How the units are linked:
q850 ζ q191
q850 ε q998
q850 β q116
q896 γ q998
q896 ζ q731
q896 β q270
q487 γ q106
q487 α q190
q487 ξ q514
q487 ζ q758
q487 ε q746
q487 π q928
q487 η q92
q487 θ q884
q487 β q292
q799 ξ q186
q799 ε q999
q799 η q468
q999 γ q643
q999 α q92
q999 ξ q668
q999 ζ q598
q999 ε q799
q999 π q611
q999 η q190
q999 θ q111
q999 β q677
q407 α q116
q407 ζ q972
q407 ε q369
q174 ε q421
q174 π q186
q174 η q42
q975 γ q972
q975 α q167
q975 ε q811
q236 ξ q653
q236 π q844
q236 β q705
q364 γ q57
q364 ζ q125
q364 π q270
q957 π q807
q957 θ q653
q957 β q378
q60 γ q167
q60 α q972
q60 ξ q468
q60 ζ q116
q60 ε q641
q60 π q42
q60 η q186
q60 θ q225
q60 β q191
q611 ξ q421
q611 π q999
q611 η q705
q30 γ q221
q30 η q938
q30 θ q951
q111 ξ q221
q111 η q885
q111 θ q999
q844 γ q231
q844 α q292
q844 ξ q338
q844 ζ q914
q844 ε q992
q844 π q236
q844 η q677
q844 θ q899
q844 β q190
q951 γ q668
q951 α q873
q951 ξ q643
q951 ζ q897
q951 ε q28
q951 π q830
q951 η q759
q951 θ q30
q951 β q107
q369 γ q182
q369 α q954
q369 ξ q758
q369 ζ q514
q369 ε q407
q369 π q718
q369 η q332
q369 θ q819
q369 β q175
q555 γ q191
q555 ε q731
q555 β q167
q914 ξ q998
q914 ζ q844
q914 β q93
q106 γ q487
q106 α q414
q106 ξ q811
q93 γ q358
q93 α q758
q93 ξ q954
q93 ζ q190
q93 ε q917
q93 π q996
q93 η q598
q93 θ q882
q93 β q914
q468 γ q751
q468 α q746
q468 ξ q60
q468 ζ q917
q468 ε q190
q468 π q949
q468 η q799
q468 θ q943
q468 β q992
q25 ζ q378
q25 π q373
q25 θ q57
q332 α q891
q332 ζ q428
q332 η q369
q598 ξ q891
q598 ζ q999
q598 η q93
q72 γ q116
q72 ζ q167
q72 ε q270
q248 π q244
q248 η q653
q248 β q421
q514 γ q811
q514 α q641
q514 ξ q487
q514 ζ q369
q514 ε q972
q514 π q923
q514 η q428
q514 θ q377
q514 β q408
q292 α q844
q292 ξ q408
q292 β q487
q801 ζ q653
q801 π q998
q801 β q57
q98 γ q225
q98 ε q938
q98 θ q167
q175 α q998
q175 ζ q408
q175 β q369
q408 γ q782
q408 α q338
q408 ξ q292
q408 ζ q175
q408 ε q762
q408 π q995
q408 η q739
q408 θ q568
q408 β q514
q782 γ q408
q782 α q731
q782 β q811
q377 γ q446
q377 α q536
q377 ξ q884
q377 ζ q819
q377 ε q480
q377 π q636
q377 η q791
q377 θ q514
q377 β q568
q257 η q807
q257 θ q244
q257 β q221
q899 ξ q807
q899 θ q844
q899 β q885
q654 γ q807
q654 θ q731
q654 β q938
q191 γ q555
q191 α q762
q191 ξ q992
q191 ζ q850
q191 ε q338
q191 π q832
q191 η q551
q191 θ q994
q191 β q60
q109 ζ q421
q109 π q891
q109 η q57
q57 γ q364
q57 α q718
q57 ξ q996
q57 ζ q178
q57 ε q783
q57 π q954
q57 η q109
q57 θ q25
q57 β q801
q428 γ q873
q428 α q668
q428 ξ q92
q428 ζ q332
q428 ε q266
q428 π q19
q428 η q514
q428 θ q791
q428 β q739
q446 γ q377
q446 α q938
q446 θ q811
q358 γ q93
q358 ξ q270
q358 ζ q414
q411 ζ q225
q411 ε q373
q411 θ q116
q832 ε q653
q832 π q191
q832 β q42
q885 γ q466
q885 α q884
q885 ξ q536
q885 ζ q882
q885 ε q943
q885 π q490
q885 η q111
q885 θ q190
q885 β q899
q643 γ q999
q643 ξ q951
q643 η q414
q992 ξ q191
q992 ε q844
q992 β q468
q636 α q378
q636 π q377
q636 θ q923
q225 γ q98
q225 α q480
q225 ξ q943
q225 ζ q411
q225 ε q536
q225 π q56
q225 η q400
q225 θ q60
q225 β q994
q92 α q999
q92 ξ q428
q92 η q487
q178 γ q125
q178 α q923
q178 ξ q705
q178 ζ q57
q178 ε q42
q178 π q641
q178 η q421
q178 θ q378
q178 β q653
q746 α q468
q746 ξ q972
q746 ε q487
q943 ξ q225
q943 ε q885
q943 θ q468
q739 α q244
q739 η q408
q739 β q428
q783 ζ q42
q783 ε q57
q783 π q116
q568 α q807
q568 θ q408
q568 β q377
q705 γ q333
q705 α q928
q705 ξ q178
q705 ζ q996
q705 ε q949
q705 π q190
q705 η q611
q705 θ q490
q705 β q236
q266 α q186
q266 ε q428
q266 η q972
q938 γ q536
q938 α q446
q938 ξ q466
q938 ζ q686
q938 ε q98
q938 π q833
q938 η q30
q938 θ q759
q938 β q654
q819 α q373
q819 ζ q377
q819 θ q369
q873 γ q428
q873 α q951
q873 η q811
q904 ζ q244
q904 η q998
q904 β q891
q954 γ q270
q954 α q369
q954 ξ q93
q954 ζ q641
q954 ε q116
q954 π q57
q954 η q891
q954 θ q373
q954 β q998
q421 γ q830
q421 α q19
q421 ξ q611
q421 ζ q109
q421 ε q174
q421 π q668
q421 η q178
q421 θ q455
q421 β q248
q414 γ q190
q414 α q106
q414 ξ q759
q414 ζ q358
q414 ε q751
q414 π q333
q414 η q643
q414 θ q466
q414 β q231
q186 γ q28
q186 α q266
q186 ξ q799
q186 ζ q562
q186 ε q668
q186 π q174
q186 η q60
q186 θ q400
q186 β q551
q378 γ q833
q378 α q636
q378 ξ q490
q378 ζ q25
q378 ε q56
q378 π q536
q378 η q455
q378 θ q178
q378 β q957
q758 α q93
q758 ξ q369
q758 ζ q487
q182 γ q369
q182 α q270
q182 ζ q811
q562 ζ q186
q562 ε q891
q562 η q116
q116 γ q72
q116 α q407
q116 ξ q917
q116 ζ q60
q116 ε q954
q116 π q783
q116 η q562
q116 θ q411
q116 β q850
q107 γ q244
q107 η q731
q107 β q951
q221 γ q30
q221 α q791
q221 ξ q111
q221 ζ q328
q221 ε q400
q221 π q455
q221 η q536
q221 θ q668
q221 β q257
q718 α q57
q718 ζ q923
q718 π q369
q807 γ q654
q807 α q568
q807 ξ q899
q807 ζ q706
q807 ε q994
q807 π q957
q807 η q257
q807 θ q338
q807 β q536
q338 γ q731
q338 α q408
q338 ξ q844
q338 ζ q998
q338 ε q191
q338 π q653
q338 η q244
q338 θ q807
q338 β q641
q994 ε q807
q994 θ q191
q994 β q225
q884 α q885
q884 ξ q377
q884 θ q487
q125 γ q178
q125 α q655
q125 ξ q333
q125 ζ q364
q125 ε q765
q125 π q759
q125 η q830
q125 θ q833
q125 β q672
q333 γ q705
q333 ξ q125
q333 π q414
q466 γ q885
q466 ξ q938
q466 θ q414
q480 α q225
q480 ε q377
q480 θ q972
q706 ζ q807
q706 θ q998
q706 β q373
q551 ε q244
q551 η q191
q551 β q186
q949 ξ q42
q949 ε q705
q949 π q468
q672 γ q653
q672 π q731
q672 β q125
q762 α q191
q762 ε q408
q762 β q972
q455 π q221
q455 η q378
q455 θ q421
q270 γ q954
q270 α q182
q270 ξ q358
q270 ζ q759
q270 ε q72
q270 π q364
q270 η q897
q270 θ q686
q270 β q896
q923 γ q655
q923 α q178
q923 ξ q928
q923 ζ q718
q923 ε q890
q923 π q514
q923 η q19
q923 θ q636
q923 β q995
q830 γ q421
q830 π q951
q830 η q125
q765 γ q42
q765 ε q125
q765 π q167
q373 γ q686
q373 α q819
q373 ξ q882
q373 ζ q536
q373 ε q411
q373 π q25
q373 η q328
q373 θ q954
q373 β q706
q751 γ q468
q751 ξ q167
q751 ε q414
q833 γ q378
q833 π q938
q833 θ q125
q244 γ q107
q244 α q739
q244 ξ q677
q244 ζ q904
q244 ε q551
q244 π q248
q244 η q338
q244 θ q257
q244 β q668
q811 γ q514
q811 α q759
q811 ξ q106
q811 ζ q182
q811 ε q975
q811 π q655
q811 η q873
q811 θ q446
q811 β q782
q328 ζ q221
q328 η q373
q328 θ q891
q686 γ q373
q686 ζ q938
q686 θ q270
q19 α q421
q19 π q428
q19 η q923
q56 ε q378
q56 π q225
q56 θ q42
q791 α q221
q791 η q377
q791 θ q428
q653 γ q672
q653 α q995
q653 ξ q236
q653 ζ q801
q653 ε q832
q653 π q338
q653 η q248
q653 θ q957
q653 β q178
q731 γ q338
q731 α q782
q731 ξ q231
q731 ζ q896
q731 ε q555
q731 π q672
q731 η q107
q731 θ q654
q731 β q759
q536 γ q938
q536 α q377
q536 ξ q885
q536 ζ q373
q536 ε q225
q536 π q378
q536 η q221
q536 θ q641
q536 β q807
q641 γ q759
q641 α q514
q641 ξ q190
q641 ζ q954
q641 ε q60
q641 π q178
q641 η q668
q641 θ q536
q641 β q338
q882 ξ q373
q882 ζ q885
q882 θ q93
q928 α q705
q928 ξ q923
q928 π q487
q167 γ q60
q167 α q975
q167 ξ q751
q167 ζ q72
q167 ε q759
q167 π q765
q167 η q28
q167 θ q98
q167 β q555
q42 γ q765
q42 α q890
q42 ξ q949
q42 ζ q783
q42 ε q178
q42 π q60
q42 η q174
q42 θ q56
q42 β q832
q891 γ q897
q891 α q332
q891 ξ q598
q891 ζ q668
q891 ε q562
q891 π q109
q891 η q954
q891 θ q328
q891 β q904
q668 γ q951
q668 α q428
q668 ξ q999
q668 ζ q891
q668 ε q186
q668 π q421
q668 η q641
q668 θ q221
q668 β q244
q490 ξ q378
q490 π q885
q490 θ q705
q917 ξ q116
q917 ζ q468
q917 ε q93
q995 α q653
q995 π q408
q995 β q923
q890 α q42
q890 ε q923
q890 π q972
q996 ξ q57
q996 ζ q705
q996 π q93
q677 ξ q244
q677 η q844
q677 β q999
q759 γ q641
q759 α q811
q759 ξ q414
q759 ζ q270
q759 ε q167
q759 π q125
q759 η q951
q759 θ q938
q759 β q731
q28 γ q186
q28 ε q951
q28 η q167
q190 γ q414
q190 α q487
q190 ξ q641
q190 ζ q93
q190 ε q468
q190 π q705
q190 η q999
q190 θ q885
q190 β q844
q655 γ q923
q655 α q125
q655 π q811
q400 ε q221
q400 η q225
q400 θ q186
q972 γ q975
q972 α q60
q972 ξ q746
q972 ζ q407
q972 ε q514
q972 π q890
q972 η q266
q972 θ q480
q972 β q762
q231 γ q844
q231 ξ q731
q231 β q414
q897 γ q891
q897 ζ q951
q897 η q270
q998 γ q896
q998 α q175
q998 ξ q914
q998 ζ q338
q998 ε q850
q998 π q801
q998 η q904
q998 θ q706
q998 β q954

In the rows, 53 stands for zero.

The rows follow the links: the fewer symbols apart two units are, the more alike their rows tend to be.

Each row is also shifted at random along 9 hidden directions that mean nothing.

Some units, each with a row of numbers:
q830: 47 42 72 47 36 54 54 35 46 58 53 71 62 59 49 59 48 57 77 52 51 48 55 47 54 56 57 49 47 51 47 65 54 52 51 56 66 62
q487: 64 54 45 61 74 53 57 73 72 50 48 50 46 69 66 57 59 51 35 50 63 49 57 49 56 45 44 61 56 51 44 50 50 44 49 57 62 47
q668: 91 60 52 39 53 53 65 52 54 53 42 54 63 53 58 50 56 42 72 47 40 50 49 36 65 74 59 40 34 51 60 49 51 51 55 43 47 51
q999: 76 50 59 45 62 32 40 46 42 56 41 56 46 33 75 63 81 41 49 45 70 61 32 47 59 74 57 40 41 66 49 43 70 28 34 59 62 39
q706: 42 55 45 47 51 56 57 47 39 53 52 53 50 52 55 52 49 56 61 64 55 49 50 60 49 69 58 51 53 56 64 47 53 56 47 50 47 69
q914: 59 44 43 60 70 39 49 26 38 53 73 47 45 36 54 66 62 43 53 48 52 61 41 40 48 30 52 70 66 65 53 48 55 45 32 57 52 58
q655: 62 66 58 50 48 53 51 71 72 62 44 55 60 58 45 41 56 51 38 52 49 56 60 54 55 54 46 45 47 47 44 54 56 53 77 62 55 38
q490: 59 83 44 61 58 46 58 59 58 52 39 53 54 51 63 48 56 70 62 69 64 47 62 51 60 47 66 53 44 47 55 55 56 52 62 62 48 59
q833: 72 50 63 49 56 53 53 41 61 59 46 71 59 63 62 60 57 50 76 51 41 51 60 37 46 44 57 44 53 56 50 56 54 45 46 56 53 59
q896: 74 48 52 47 51 59 70 37 60 63 50 66 56 66 46 48 51 57 65 66 55 47 60 36 58 63 51 56 52 54 56 64 52 52 61 49 59 71
q995: 42 54 66 44 34 39 40 64 60 58 44 60 50 49 43 35 60 61 38 55 63 65 47 69 55 76 51 42 40 47 49 54 73 50 71 67 64 43
q555: 59 45 56 59 41 46 41 39 60 60 59 58 46 52 34 45 54 66 43 61 64 61 56 57 55 46 46 55 68 54 47 58 58 54 62 63 48 48
q60: 68 53 47 53 54 48 47 51 57 56 40 42 42 45 47 46 51 59 56 61 53 54 58 53 57 63 53 46 62 58 56 54 49 47 40 57 33 46
q421: 59 36 65 51 56 46 54 50 45 50 54 61 66 56 66 67 65 43 53 41 63 48 40 51 46 58 53 54 50 51 45 60 58 42 47 54 77 61
q364: 51 54 65 46 41 51 58 62 55 57 42 71 64 63 58 55 56 55 53 57 59 52 53 55 54 62 55 44 43 57 47 61 64 49 61 62 63 51
q611: 69 57 60 50 59 42 56 42 51 52 53 61 62 47 57 61 63 50 69 47 51 52 45 40 57 49 61 54 42 53 50 57 60 47 53 57 63 52
q328: 39 51 42 54 63 58 45 51 42 54 55 31 47 51 55 51 43 44 48 44 40 53 54 60 51 55 58 58 77 61 63 44 34 69 34 53 35 55
q72: 57 68 61 38 49 58 60 80 48 49 46 67 62 53 66 61 53 41 46 52 39 58 52 50 51 52 55 35 33 64 56 50 59 49 60 48 45 33
q890: 62 40 72 52 37 45 54 51 73 51 52 68 67 65 38 44 67 61 50 52 69 50 46 55 53 54 52 52 47 49 41 66 74 45 77 55 76 52
q125: 44 57 54 55 55 68 64 84 59 52 41 59 54 74 72 62 38 51 45 57 54 42 68 59 49 58 53 54 54 49 46 66 41 54 55 56 61 57
q791: 56 57 54 51 58 55 53 63 52 49 55 53 56 59 62 60 63 46 55 46 60 44 47 56 46 44 50 53 45 55 47 42 55 51 51 45 56 57
q677: 62 58 39 50 55 61 69 43 48 47 62 45 55 52 44 53 40 52 70 52 38 48 56 37 61 74 61 64 48 44 62 59 38 66 57 35 50 71
q672: 79 81 46 50 52 51 57 57 59 60 41 53 58 38 44 41 48 54 63 61 34 62 63 36 58 50 56 44 39 44 56 56 45 57 75 64 34 47
q562: 46 56 57 57 33 43 60 50 32 45 55 56 67 35 43 48 58 64 53 61 73 50 41 61 60 47 59 55 37 56 59 53 66 56 65 46 52 51
q182: 36 49 60 45 48 49 40 47 50 63 40 63 34 48 59 55 53 56 65 58 46 64 61 56 55 59 47 38 53 69 49 43 55 41 18 74 34 33
q466: 61 63 47 66 66 55 60 49 61 54 55 54 51 62 62 57 56 55 49 55 65 43 60 45 56 41 57 58 62 53 48 55 50 52 57 47 59 65
q378: 70 53 50 44 69 49 35 57 57 58 34 42 45 52 68 51 63 41 49 42 40 60 52 50 43 73 59 36 65 60 51 47 46 46 36 65 44 47
q641: 55 57 48 55 57 58 55 66 51 52 58 41 64 42 57 54 42 43 43 43 44 58 51 59 59 44 50 52 49 42 62 51 46 58 62 48 45 42
q186: 78 49 47 55 51 52 56 37 58 51 47 40 60 42 37 42 49 60 71 60 47 54 56 40 60 55 60 56 55 46 58 57 39 58 61 49 36 54
q175: 47 33 58 39 51 69 59 57 60 51 59 58 50 74 51 57 41 43 63 47 25 57 59 47 44 71 42 52 54 52 59 52 49 57 40 48 55 56
q765: 52 55 59 56 49 54 52 60 49 52 62 48 67 44 39 54 52 42 39 43 47 51 51 53 45 42 56 52 61 52 46 61 51 58 71 47 58 46
q899: 58 79 36 44 66 55 66 76 43 44 54 43 56 48 68 56 58 43 37 51 56 41 44 57 53 75 60 49 43 52 58 43 54 54 67 33 62 67
q377: 45 51 41 69 65 71 64 60 61 47 75 32 67 58 45 52 46 41 37 37 44 42 53 57 43 22 46 68 65 40 58 46 36 69 69 35 56 67
q358: 37 43 57 54 52 55 55 44 50 53 72 45 62 48 37 48 52 37 25 38 52 54 42 57 57 55 50 61 68 54 56 55 54 67 73 37 64 53
q873: 39 44 54 55 43 62 49 39 50 60 65 48 55 46 34 49 42 50 67 46 37 55 56 49 56 43 46 51 52 48 50 49 43 66 49 48 44 50
q174: 42 47 66 57 43 44 49 53 44 46 62 58 62 48 51 61 59 60 55 49 67 53 45 64 49 30 56 61 50 53 46 60 62 53 51 55 62 51

From each start, follow one symbol. Which unit do you reach?
Answer with the unit's name.
52 51 57 56 56 56 49 57 54 54 69 53 61 49 58 61 51 34 37 34 38 63 50 47 54 42 47 49 53 53 51 52 52 53 71 42 57 36
ξ -> q759
53 75 53 63 54 45 48 55 62 49 56 56 54 45 54 47 62 62 57 57 57 61 54 55 63 23 51 52 35 49 54 39 66 53 65 56 45 40
α -> q885
76 46 66 52 48 53 62 37 61 52 62 71 64 63 52 61 59 42 63 40 46 55 53 30 63 41 53 53 46 51 47 57 57 50 67 42 64 50
η -> q414
21 40 53 57 46 52 48 43 63 56 57 43 46 55 29 37 47 62 34 54 58 56 53 64 63 66 50 59 69 50 54 53 55 64 57 58 59 49
α -> q93
42 57 56 57 57 56 53 61 51 52 57 61 52 57 65 64 62 48 47 53 66 43 50 59 49 33 47 50 48 59 46 42 61 46 46 50 64 58
θ -> q811
48 54 64 55 52 39 38 58 55 55 51 57 54 49 58 52 72 53 41 48 72 57 41 66 45 39 49 47 44 54 44 44 75 43 55 65 66 45
α -> q378
38 55 54 55 51 56 42 66 55 48 58 41 54 51 46 50 45 52 43 45 38 57 59 64 43 41 56 54 67 48 56 54 48 67 60 51 43 46
ε -> q378
58 51 50 51 52 46 52 44 49 47 62 51 49 45 43 49 57 54 46 55 63 53 46 54 53 68 54 57 55 53 51 58 57 50 60 42 59 57
ξ -> q191
85 61 53 39 57 46 55 52 44 52 50 53 58 49 64 51 73 39 48 45 61 52 36 49 49 70 57 43 36 55 56 42 62 46 64 43 62 63
β -> q221
61 42 52 45 55 53 69 41 57 42 47 67 49 69 65 64 53 64 80 67 57 40 60 37 57 73 62 57 53 63 55 65 54 44 34 45 56 66
ξ -> q116
60 41 60 49 46 57 58 61 56 54 45 62 54 74 57 55 50 57 53 55 56 47 56 58 50 81 55 59 55 48 49 67 52 55 53 57 72 68
β -> q421
62 45 60 47 46 60 57 62 56 58 53 64 52 72 52 55 50 43 33 45 59 49 52 57 53 75 48 54 57 52 49 60 53 58 64 48 69 60
η -> q731
64 60 49 57 67 44 52 67 62 47 51 49 48 55 68 64 58 51 48 50 49 54 54 46 44 46 57 54 59 59 44 57 50 47 44 60 51 47
ξ -> q42
54 42 62 42 58 62 49 57 47 50 54 61 48 64 71 71 57 39 50 43 51 46 49 55 39 65 53 37 63 69 47 54 51 44 34 42 59 52
θ -> q167
66 73 40 62 57 37 53 35 51 56 55 37 58 25 33 37 60 62 53 65 60 53 49 44 60 44 58 64 48 40 56 59 57 56 78 59 51 60
β -> q705
42 58 58 55 52 52 55 57 47 51 54 60 60 57 64 59 52 54 60 50 48 53 57 56 48 29 57 59 50 52 58 54 58 57 52 56 51 55
ζ -> q378
72 51 58 50 54 36 50 41 58 62 50 56 55 49 45 44 72 53 47 56 59 60 44 49 50 48 52 58 55 55 52 59 68 44 60 70 59 55
π -> q998
39 44 57 53 47 67 64 61 53 48 49 59 56 70 57 55 32 57 63 56 43 56 62 51 60 55 54 60 49 47 61 59 43 64 46 53 43 51
ε -> q562
52 65 30 71 67 65 66 70 43 40 67 40 50 45 63 69 33 60 54 66 47 49 65 50 43 14 48 72 58 47 58 54 32 59 40 46 35 61
ξ -> q992
